Below is a small trained network, with its code and all its weights. Each question gives an input and a target symbol and asks what happens when units are switched off, that is, made to give their printed mean instead of their output.

import numpy as np


def w(rows, s, z=0):
    codes = np.array(rows[::2]) - 128.0
    scale = np.full(codes.shape[1], s)
    scale[-1] = z or s
    return codes * scale


def norm(h):
    return h / np.sqrt((h * h).mean(-1, keepdims=True) + 1e-5)


def f(y):
    return y / 2 * (1 + np.tanh(0.7978845608 * (y + 0.044715 * y**3)))


def softmax(a):
    e = np.exp(a - a.max(-1, keepdims=True))
    return e / e.sum(-1, keepdims=True)


def log_softmax(a):
    a = a - a.max(-1, keepdims=True)
    return a - np.log(np.exp(a).sum(-1, keepdims=True))


def net(x, mask):
    ids = ['ΘΦβδεζλμξπψω'.index(c) for c in x.split()]
    T = len(ids)
    res = E[ids] + P[:T]
    q, k, v = (norm(res) @ M[0].T for M in (Q, K, V))
    z = softmax(np.where(np.tri(T) > 0, q @ k.T / 2**0.5, -1e9)) @ v
    res = res + np.where(mask[0], z, O[0][:, -1]) @ O[0][:, :-1]
    y = f(norm(res) @ A[0][:, :-1].T + A[0][:, -1])
    res = res + np.where(mask[1:9], y, B[0][:, -1]) @ B[0][:, :-1]
    return log_softmax(norm(res)[-1] @ U[:, :-1].T + U[:, -1])


Q, K, V, O, A, B = {}, {}, {}, {}, {}, {}
E = w([
[133,80,117,101,169],'Θ',
[181,148,122,144,92],'Φ',
[104,110,113,106,147],'β',
[137,66,158,129,129],'δ',
[203,159,152,224,54],'ε',
[6,118,151,226,109],'ζ',
[230,89,159,62,134],'λ',
[161,70,157,74,140],'μ',
[132,119,112,156,114],'ξ',
[141,78,128,133,142],'π',
[134,96,151,95,127],'ψ',
[150,168,161,157,52],'ω',
],0.011)
P = w([
[132,169,164,158,187],'0',
[130,5,195,186,19],'1',
[144,144,96,144,166],'2',
[141,5,190,193,6],'3',
[146,143,89,143,159],'4',
[143,2,187,190,6],'5',
[144,141,82,140,154],'6',
[148,5,188,185,4],'7',
],0.0076)
Q[0] = w([
[116,44,178,118,120],'head 0',
[136,134,105,145,254],'head 0',
],0.017)
K[0] = w([
[123,79,209,141,207],'head 0',
[119,24,8,94,102],'head 0',
],0.014)
V[0] = w([
[249,134,137,97,105],'head 0',
[85,140,102,255,129],'head 0',
],0.0081)
O[0] = w([
[137,157,249,136,205,98],'head 0',
[130,98,36,202,195,253],'head 0',
],0.012,0.0034)
A[0] = w([
[92,191,203,74,91,2],'neuron 0',
[95,165,81,54,159,130],'neuron 1',
[77,131,129,246,98,96],'neuron 2',
[71,87,128,68,40,173],'neuron 3',
[44,142,102,77,172,121],'neuron 4',
[164,45,134,116,114,73],'neuron 5',
[112,81,241,152,79,86],'neuron 6',
[143,241,98,167,175,141],'neuron 7',
],0.013,0.0043)
B[0] = w([
[234,152,187,212,170,154],'neuron 0',
[156,107,123,11,129,160],'neuron 1',
[118,108,202,71,137,254],'neuron 2',
[198,129,108,150,41,247],'neuron 3',
[113,111,139,76,81,145],'neuron 4',
[70,141,224,140,144,212],'neuron 5',
[84,186,18,89,158,245],'neuron 6',
[87,129,86,120,42,170],'neuron 7',
],0.012,0.0053)
U = w([
[150,125,54,39,95,163],'Θ',
[57,161,96,91,202,150],'Φ',
[186,76,181,190,43,133],'β',
[19,157,146,91,57,4],'δ',
[168,85,204,111,187,209],'ε',
[140,84,16,199,160,54],'ζ',
[188,147,177,128,176,221],'λ',
[208,165,129,152,149,165],'μ',
[175,10,163,189,203,131],'ξ',
[41,66,192,100,108,53],'π',
[115,209,85,203,108,72],'ψ',
[119,76,189,44,170,140],'ω',
],0.012,0.0038)

Each question gives the input, a string of symbols that net reads in full, and the target symbol t.
The units are the heads (2 rows each of Q, K, V and O) and the neurons (one row each of A and B). Each row of codes is followed by its name. A weight is (code - 128) times the scale printed after its matrix; where a second scale follows, it is the last column's (O, A, B and U).
mask holds one flag per unit, heads first, then neurons. A switched-off unit (its flag False) gives its mean, the last column of its rows in O or B, instead of its output. The means were averaged over made-up inputs and are rounded, as every weight is.
A unit's drop is (log p(t) with every unit on - log p(t) with that unit switched off) / (log p(t) with every unit on - log p(t) with every unit switched off).
The circuit of an input: a set's keep is (log p(t) with only the set's units on - log p(t) with every unit switched off) / (log p(t) with every unit on - log p(t) with every unit switched off). Starting from all 9 units, units are removed one at a time, each time the one whose removal leaves the highest keep (on an exact tie, the one counted first), for as long as the keep stays at least 0.8.
units of the circuit, in order: the units of the circuit, biggest drop first
most important unit: the unit with the biggest drop
top k neurons: the k neurons with the biggest drops, biggest first
drop of u: that unit's drop, to one decimal
input ω Φ ε, target β: top 4 neurons -> (neuron 6; neuron 7; neuron 2; neuron 5)
input δ Θ ζ δ β β μ ε, target δ: most important unit -> neuron 6
input λ Φ β β β δ β β, target λ: units of the circuit, in order -> (head 0; neuron 0)
input δ δ β β, target δ: top 3 neurons -> (neuron 6; neuron 5; neuron 3)
input ψ ξ ξ β ξ β, target ψ: top 2 neurons -> (neuron 6; neuron 0)
input ξ ξ Θ μ λ β β ζ, target ξ: units of the circuit, in order -> (head 0; neuron 2; neuron 7)
input ξ β β β ξ π ξ ε, target ξ: units of the circuit, in order -> (head 0; neuron 3; neuron 2)
input Φ ξ Θ Φ, target Φ: units of the circuit, in order -> (head 0; neuron 6)
input π β ξ ξ δ, target Φ: units of the circuit, in order -> (head 0; neuron 6; neuron 3)
input π ζ β π ξ β β ξ, target π: units of the circuit, in order -> (neuron 2; neuron 5)
input Θ β β Φ β Φ β ε, target Θ: units of the circuit, in order -> (head 0; neuron 6)
input β δ β ζ ε β Θ, target ω: units of the circuit, in order -> (head 0; neuron 3)
input δ β β ζ β Φ λ ξ, target δ: units of the circuit, in order -> (neuron 6; head 0; neuron 5)
input Θ Φ ε ξ, target Θ: top 2 neurons -> (neuron 6; neuron 3)
input Θ β β ε β ω, target Θ: units of the circuit, in order -> (neuron 6)
input Θ Θ Φ ξ β Φ, target Θ: top 3 neurons -> (neuron 6; neuron 3; neuron 0)
input π β δ δ, target π: drop of neuron 6 -> 0.2
input λ β β π, target λ: drop of neuron 0 -> 0.4
input β ψ β δ π, target ξ: drop of neuron 6 -> 0.9
input ξ β π, target ξ: drop of neuron 5 -> 0.0
